The symbols move the nodes like this.
j431 % j635
j431 & j517
j431 + j369
j431 ^ j769
j431 § j909
j431 ~ j921
j426 % j331
j426 & j604
j426 + j157
j426 ^ j574
j426 § j147
j426 ~ j539
j572 % j440
j572 & j217
j572 + j743
j572 ^ j482
j572 § j697
j572 ~ j422
j313 % j539
j313 & j909
j313 + j114
j313 ^ j716
j313 § j517
j313 ~ j331
j233 % j482
j233 & j321
j233 + j600
j233 ^ j440
j233 § j806
j233 ~ j56
j769 % j241
j769 & j743
j769 + j217
j769 ^ j431
j769 § j657
j769 ~ j851
j549 % j909
j549 & j539
j549 + j606
j549 ^ j611
j549 § j635
j549 ~ j604
j422 % j843
j422 & j102
j422 + j715
j422 ^ j109
j422 § j246
j422 ~ j572
j611 % j657
j611 & j96
j611 + j962
j611 ^ j549
j611 § j241
j611 ~ j783
j96 % j716
j96 & j611
j96 + j524
j96 ^ j539
j96 § j437
j96 ~ j574
j574 % j932
j574 & j783
j574 + j683
j574 ^ j426
j574 § j947
j574 ~ j96
j932 % j574
j932 & j816
j932 + j246
j932 ^ j331
j932 § j715
j932 ~ j716
j783 % j816
j783 & j574
j783 + j740
j783 ^ j604
j783 § j221
j783 ~ j611
j604 % j605
j604 & j426
j604 + j614
j604 ^ j783
j604 § j826
j604 ~ j549
j909 % j549
j909 & j313
j909 + j184
j909 ^ j657
j909 § j431
j909 ~ j605
j439 % j740
j439 & j246
j439 + j816
j439 ^ j953
j439 § j102
j439 ~ j506
j614 % j953
j614 & j157
j614 + j604
j614 ^ j740
j614 § j236
j614 ~ j606
j102 % j993
j102 & j422
j102 + j851
j102 ^ j865
j102 § j439
j102 ~ j217
j246 % j683
j246 & j439
j246 + j932
j246 ^ j805
j246 § j422
j246 ~ j697
j806 % j114
j806 & j606
j806 + j539
j806 ^ j524
j806 § j233
j806 ~ j157
j80 % j217
j80 & j440
j80 + j241
j80 ^ j321
j80 § j962
j80 ~ j993
j851 % j221
j851 & j715
j851 + j102
j851 ^ j921
j851 § j816
j851 ~ j769
j816 % j783
j816 & j932
j816 + j439
j816 ^ j605
j816 § j851
j816 ~ j657
j221 % j851
j221 & j947
j221 + j993
j221 ^ j826
j221 § j783
j221 ~ j241
j921 % j826
j921 & j745
j921 + j865
j921 ^ j851
j921 § j605
j921 ~ j431
j236 % j865
j236 & j56
j236 + j826
j236 ^ j993
j236 § j614
j236 ~ j321
j241 % j769
j241 & j437
j241 + j80
j241 ^ j635
j241 § j611
j241 ~ j221
j517 % j600
j517 & j431
j517 + j482
j517 ^ j743
j517 § j313
j517 ~ j745
j715 % j947
j715 & j851
j715 + j422
j715 ^ j745
j715 § j932
j715 ~ j743
j217 % j80
j217 & j572
j217 + j769
j217 ^ j369
j217 § j506
j217 ~ j102
j635 % j431
j635 & j600
j635 + j321
j635 ^ j241
j635 § j549
j635 ~ j826
j184 % j606
j184 & j114
j184 + j909
j184 ^ j506
j184 § j369
j184 ~ j953
j947 % j715
j947 & j221
j947 + j843
j947 ^ j147
j947 § j574
j947 ~ j437
j716 % j96
j716 & j657
j716 + j697
j716 ^ j313
j716 § j743
j716 ~ j932
j56 % j109
j56 & j236
j56 + j147
j56 ^ j843
j56 § j157
j56 ~ j233
j147 % j745
j147 & j826
j147 + j56
j147 ^ j947
j147 § j426
j147 ~ j600
j683 % j246
j683 & j740
j683 + j574
j683 ^ j157
j683 § j843
j683 ~ j524
j740 % j439
j740 & j683
j740 + j783
j740 ^ j614
j740 § j993
j740 ~ j962
j805 % j157
j805 & j953
j805 + j331
j805 ^ j246
j805 § j109
j805 ~ j114
j962 % j506
j962 & j524
j962 + j611
j962 ^ j606
j962 § j80
j962 ~ j740
j524 % j697
j524 & j962
j524 + j96
j524 ^ j806
j524 § j440
j524 ~ j683
j331 % j426
j331 & j605
j331 + j805
j331 ^ j932
j331 § j745
j331 ~ j313
j993 % j102
j993 & j843
j993 + j221
j993 ^ j236
j993 § j740
j993 ~ j80
j745 % j147
j745 & j921
j745 + j109
j745 ^ j715
j745 § j331
j745 ~ j517
j440 % j572
j440 & j80
j440 + j437
j440 ^ j233
j440 § j524
j440 ~ j843
j157 % j805
j157 & j614
j157 + j426
j157 ^ j683
j157 § j56
j157 ~ j806
j539 % j313
j539 & j549
j539 + j806
j539 ^ j96
j539 § j600
j539 ~ j426
j482 % j233
j482 & j369
j482 + j517
j482 ^ j572
j482 § j114
j482 ~ j109
j437 % j743
j437 & j241
j437 + j440
j437 ^ j600
j437 § j96
j437 ~ j947
j743 % j437
j743 & j769
j743 + j572
j743 ^ j517
j743 § j716
j743 ~ j715
j657 % j611
j657 & j716
j657 + j506
j657 ^ j909
j657 § j769
j657 ~ j816
j865 % j236
j865 & j109
j865 + j921
j865 ^ j102
j865 § j953
j865 ~ j369
j600 % j517
j600 & j635
j600 + j233
j600 ^ j437
j600 § j539
j600 ~ j147
j606 % j184
j606 & j806
j606 + j549
j606 ^ j962
j606 § j321
j606 ~ j614
j843 % j422
j843 & j993
j843 + j947
j843 ^ j56
j843 § j683
j843 ~ j440
j605 % j604
j605 & j331
j605 + j953
j605 ^ j816
j605 § j921
j605 ~ j909
j826 % j921
j826 & j147
j826 + j236
j826 ^ j221
j826 § j604
j826 ~ j635
j697 % j524
j697 & j506
j697 + j716
j697 ^ j114
j697 § j572
j697 ~ j246
j114 % j806
j114 & j184
j114 + j313
j114 ^ j697
j114 § j482
j114 ~ j805
j953 % j614
j953 & j805
j953 + j605
j953 ^ j439
j953 § j865
j953 ~ j184
j369 % j321
j369 & j482
j369 + j431
j369 ^ j217
j369 § j184
j369 ~ j865
j321 % j369
j321 & j233
j321 + j635
j321 ^ j80
j321 § j606
j321 ~ j236
j109 % j56
j109 & j865
j109 + j745
j109 ^ j422
j109 § j805
j109 ~ j482
j506 % j962
j506 & j697
j506 + j657
j506 ^ j184
j506 § j217
j506 ~ j439

The rows follow the links: the fewer symbols apart two nodes are, the more alike their rows tend to be.

Each row is also shifted at random along 8 hidden directions that mean nothing.

The rows of 64 nodes, shuffled:
Each row stands for one node.
r1:   1    0  -99    6  -15   -7   10   16  -54  -40   -2   -2    3  -16  -23   11   20   -1   41   32    2   -7  -10  -12
r2:  81  -10   37  -13  -12  -16    3   56   19  -13    6   -9  -27   31   -4   24  -35   -4    8   23   29   -5  -29   17
r3: -67   -3   44    7    0   -2   15  -57   -1  -18   27    3   38   -3   32  -38  -23    0  -12  -33   -4   35   -6   -1
r4:  79   -7   31  -18   22   -1    8   57   12   33  -10  -17  -13    0  -13   22  -29   -9    5  -44    6   22   -7  -37
r5:  15  -22   28  -21  -21  -10    1  -18   -2    4    4    6    5  -22  -27  -22   -8  -35   -3   41   40   -5   -2   48
r6:  81  -12   25  -39  -16    4   12   12    2   15  -28   -3    8   43  -45  -30  -30   33   22   34   30   12   13  -29
r7:  -8    9   11  -15  -18  -19  -10   13   -9  -33   36  -10   26  -36    0  -33  -40  -15    9   10  -14  -15   -7   23
r8: -22   17   28   45  -14   -9  -20  -32   24   -4   10  -35   32  -40    8  -13   36  -29  -20   12    3   -2  -10   30
r9: -12  -15   17   -1  -42   22   -6   13   13   16  -16   16   -5   -6  -39  -11    7   26  -22   61   24  -10   13    5
r10:  39  -28  108    5   13  -13   30  -38   48   30    5  -42  -18  -21  -20   37   86  -31   -2   19   43   53   12   21
r11:   2   12    2    5  -14  -28    5  -77   21    3    5   -4   10    5   10   -5   48   10   46    2   -9   12   -5   -4
r12:  27    8   -7    4    0   13   -2    7   27   24  -23  -38   -5   12    6   22   18  -31    3  -20   17  -14   42    5
r13:  20  -10    5  -10   24   -7  -12  -24  -27   16   11   37    2  -20  -20   -9   -6    4    3    5  -25   17  -21  -15
r14:  -1   16  -13   -9   16    5    4  -16   13   23  -26    3   -3   26   12   -2   -5   20    1  -46   -7   -4   13  -37
r15: -16   28   25    0   27  -12   -4   58    2  -37   19  -37  -49  -61   -2   37    6    3  -11   -6  -50  -26   -7    1
r16:  -7  -11  -32    5    2  -10   -3  -37   18    6   13    4   12  -10   19   10   39  -11   14    0  -11   -9   42   12
r17: -32    0   33  -17    3   40  -10   53   -1  -12  -11  -43  -42  -98   12  -15  -77  -35  -36  -22  -12  -13   35    6
r18: -12   26   -5   11   -5    0  -13    7  -62  -55  -20  -55    7  -44  -34  -57  -33  -35   -8   45   11  -32  -29   26
r19: -36   31   -3  -14   -3   12    0  -41   -9   32  -11   -4    9   38   -3   20   33  -13   13  -29  -11  -10   25    1
r20:  16   -4  -32   53    4   -4  -10   -8   27    7    2   24   53   42   42  -22   17   26   -7  -15   -8   10    6  -19
r21: -25   23  -11  -40  -51   37  -30   -6    0   -7   -2  -20  -22  -27    7  -11  -38   26   26   39  -37  -33   66    8
r22: -20  -18  -28   48   56   -4   20   62  -48  -11  -18  -30   37  -14  -61   -7   68  -10  -53   -1   18   -5   59   -7
r23:   0  -30  -23   12   -2   30   31  -12  -12   14  -49  -28    0    0  -13   -8   19  -25   -6   -3   66   16   25  -10
r24: -17   22   34  -24   13  -32  -15   -7   27    3   31    7   12    5  -13   -4    6   -9  -15   -8  -21  -20    4   24
r25: -40   30   46  -13   -8  -30   -8   -5   59  -10   19  -31  -48  -40   -8   13   32   23  -17    4  -23  -37  -31   -2
r26:  23   21    0   -6   20  -13   -7   -8  -20   13   23    9   54   52   18    0   -5  -24   13  -41  -23   13   20    4
r27: -28  -23   54  -14  -13   27   11  -59   -1   16  -16    6   21   33    1  -31    7   24   -8   34   16   13   51   17
r28:  26  -11  -55   23   53   -6   20   -9  -88  -20  -28  -29    2   22  -63   30   85  -30   25   35   30    1   12   -1
r29: -40  -23   -7    1  -33   -2   14  -16   -1   22   11   35   37    7  -14  -14    7   16    6   -2    3   29    8  -20
r30: -41  -16  -19    5  -15   -7   29   -3   34    3   16   -5   -3   25   17   29   32    2   -4  -10   25   -6   26   17
r31:  -9   42  -17  -12  -23  -39  -16  -15   25  -50   12   17  -21   35   41  -19  -40   48   25    9  -15  -32  -89   -7
r32: -45  -15   26   15   -7   -2   32   39   29  -17  -15  -22  -46  -44  -43   24   29    6  -37    5   31    4  -44  -18
r33: -10  -20  -20   19   10   -3  -10  -34   11   35    4   52    5  -20   21   13    8  -33   -7  -41   11   30  -32    4
r34:   6  -30   25  -29  -13    0    8  -19  -16    8  -10   15   -1   -2  -55  -19    1   12   -3   50   31   17  -19   -8
r35:  33  -33  -56   28  -23   12    3  -43  -47   14  -25   22   73   -1   -8  -53   -8  -38   19    9   66   26   -5   -3
r36:  44  -25   -6  -38    0    6   21   30   -3   -6    9    1  -58  -24    2   48  -21  -27   32    5   19   10   -5    6
r37: -34    7   40    7    3    0   32   17  -19  -37   12  -26  -55    9  -10   58   50   34   22   33  -26   25  -16    0
r38: -15   21   -3   36    5   23  -30   22   -4    0  -37  -22    6  -17    4  -23    1   -1  -46   11  -16  -29    2   -4
r39:   6  -16    7    8   35   -5  -11   -3  -10   16   -7   31   10   -8   -6  -19   -2  -16  -39   -9    9   -8   -3   14
r40: -36   -6   44   -7  -36   27    9  -12   11   19  -28    1   -7   33  -35   18   30   50   -4   36   -5   21    0  -23
r41:  48    2  -34    5   21  -11  -15  -46  -39   16   -1   25   62   45   -2  -21    5  -43    8    8   30   -9   -1   31
r42: -48    3   14   32   16   33   10   34  -17  -46  -12  -42    3   -5   33  -10  -17   47  -26   14  -41   -1   68   -7
r43: -37   18  -45   -7  -12    1    9  -82  -27  -12    4    6   36   -4   28  -23  -18  -55   41  -35   20   20  -27    6
r44: -18   16  -48   10    9   -5  -23   37   -5   24   -2   44   50   52  -11   -4   -2   33  -22  -21  -40  -18   15  -18
r45:  81   -3   44    6   17   -9  -18   13   26   -6  -17    1  -17   -7   -8  -27  -11   23  -19   33   19  -11  -40    0
r46: -17   19  -49   11   54    9  -10   45  -44  -36   -9  -19  -38   -8    4   28   15   12  -11   10  -35  -45   43   14
r47: -47  -18  -13  -14   33   14   15  -11  -28  -23  -22  -24  -26  -53    3  -34  -19   -5  -29   -2   22  -19   63    2
r48:   8  -15  -10    3  -17   -6   25  -24    4    5  -10   17   -8    7   16   -5   -5    6   31  -16   28   38  -49  -36
r49:   6   13  -12  -12  -39   27  -20  -12   -4   -1  -22  -29   15    4   -6  -25  -30  -14    7   22   18  -29   32   21
r50: -22   20   -1    1    2   16   -6   16  -20  -18   24   12  -23   27   53   42  -48   -9   12  -24  -37    6  -27   25
r51:  -2    5  -75   25   21  -14  -16   10  -19  -16  -18   -7   32  -63   10  -58  -16   -8   -8  -29   -7  -21   -6  -27
r52:  31  -35   -3   24   28   -8    9    3    5    7    6   30    8    0   -7    7   37   22  -10   22   -4   18   26   -7
r53:  15  -21  -73   38   20    0    4   17  -34    8  -28   11   11  -10  -25   -7   48   -5  -19    8   29  -13   25   -7
r54: -78   24   20   13  -38   26   -4  -26   19  -40    3  -47  -26    8   34    6   26   57   10   30  -38  -14   66   17
r55: -17   -1  -27   15    6    3    8  -12  -49    6  -15  -19  -43  -81  -56   59   70  -62    7   18    4    8  -46    2
r56:  48   -4   49   -8  -33   20  -20    4   26   57  -31  -16   19  -10  -44   -8    8   15    5   21   -7   16    0  -29
r57:  30  -29   56   24   17   29    3    9   -9   46  -21  -17   17  -17  -29   14   26  -18  -23    6    9   25   26    3
r58:  64    3  -18   -6  -17    7  -23   36   13   37  -20  -26   32  -41  -50  -12   -1  -54  -20   14   44  -31   24   24
r59: -22    5  -23  -19   24   -4   24   17  -41  -43  -10  -55  -50  -73  -32  -14   -7  -53   -1    3   29  -19    6   10
r60:  -9   -6   44  -23  -11    1   15   44   29   -3   23  -17   32    1   -2  -25  -25   38  -10   -5  -17   13   76  -27
r61: -51    0  -26    1  -16    0   23   25  -29    7    4  -24   25   -4  -42   22   31  -45   -5  -13   33   -6   30   10
r62: -24   11   16    5   16   -1  -33  -53  -31   -9  -18  -16   48   -9  -15  -85  -16   19  -25   20  -22  -22   27   -1
r63: -77   -5  -30   52    0   18    4   41   -7  -48   -7  -13  -12  -22   18    5   25   50  -25   27  -33  -10   39   -9
r64:  24   12   19   -1   12    1  -29   63    6    4   29    5  -23  -13    7   52  -15   -5  -15    2  -43  -12   -7   30

Some nodes, each with its row:
j769 r12
j993 r52
j865 r15
j439 r36
j605 r37
j921 r28
j114 r61
j80 r53
j614 r60
j805 r7
j246 r5
j539 r40
j953 r59
j745 r26
j422 r64
j331 r18
j806 r29
j147 r62
j716 r49
j715 r41
j611 r23
j826 r4

Row, symbols taken left to right, then the row they reach:
r63 ^ + ^ ^ § +: r51
r46 + + § § § %: r47
r20 + § ^ § +: r14
r50 ~ % % % +: r9
r43 % ~ ^ ~ + §: r33
r56 & & %: r19
r39 ^ & + % ^: r10
r30 % + § % ^: r11
r55 % + & § ~ ~: r48
r22 ~ % § + ^: r54
r58 § § ^ ~: r24
r3 & ^ § §: r42
r35 ^ ~ § & ^: r45
r16 % + & ^ +: r44
r6 + ^ ^ ~ ~ &: r34

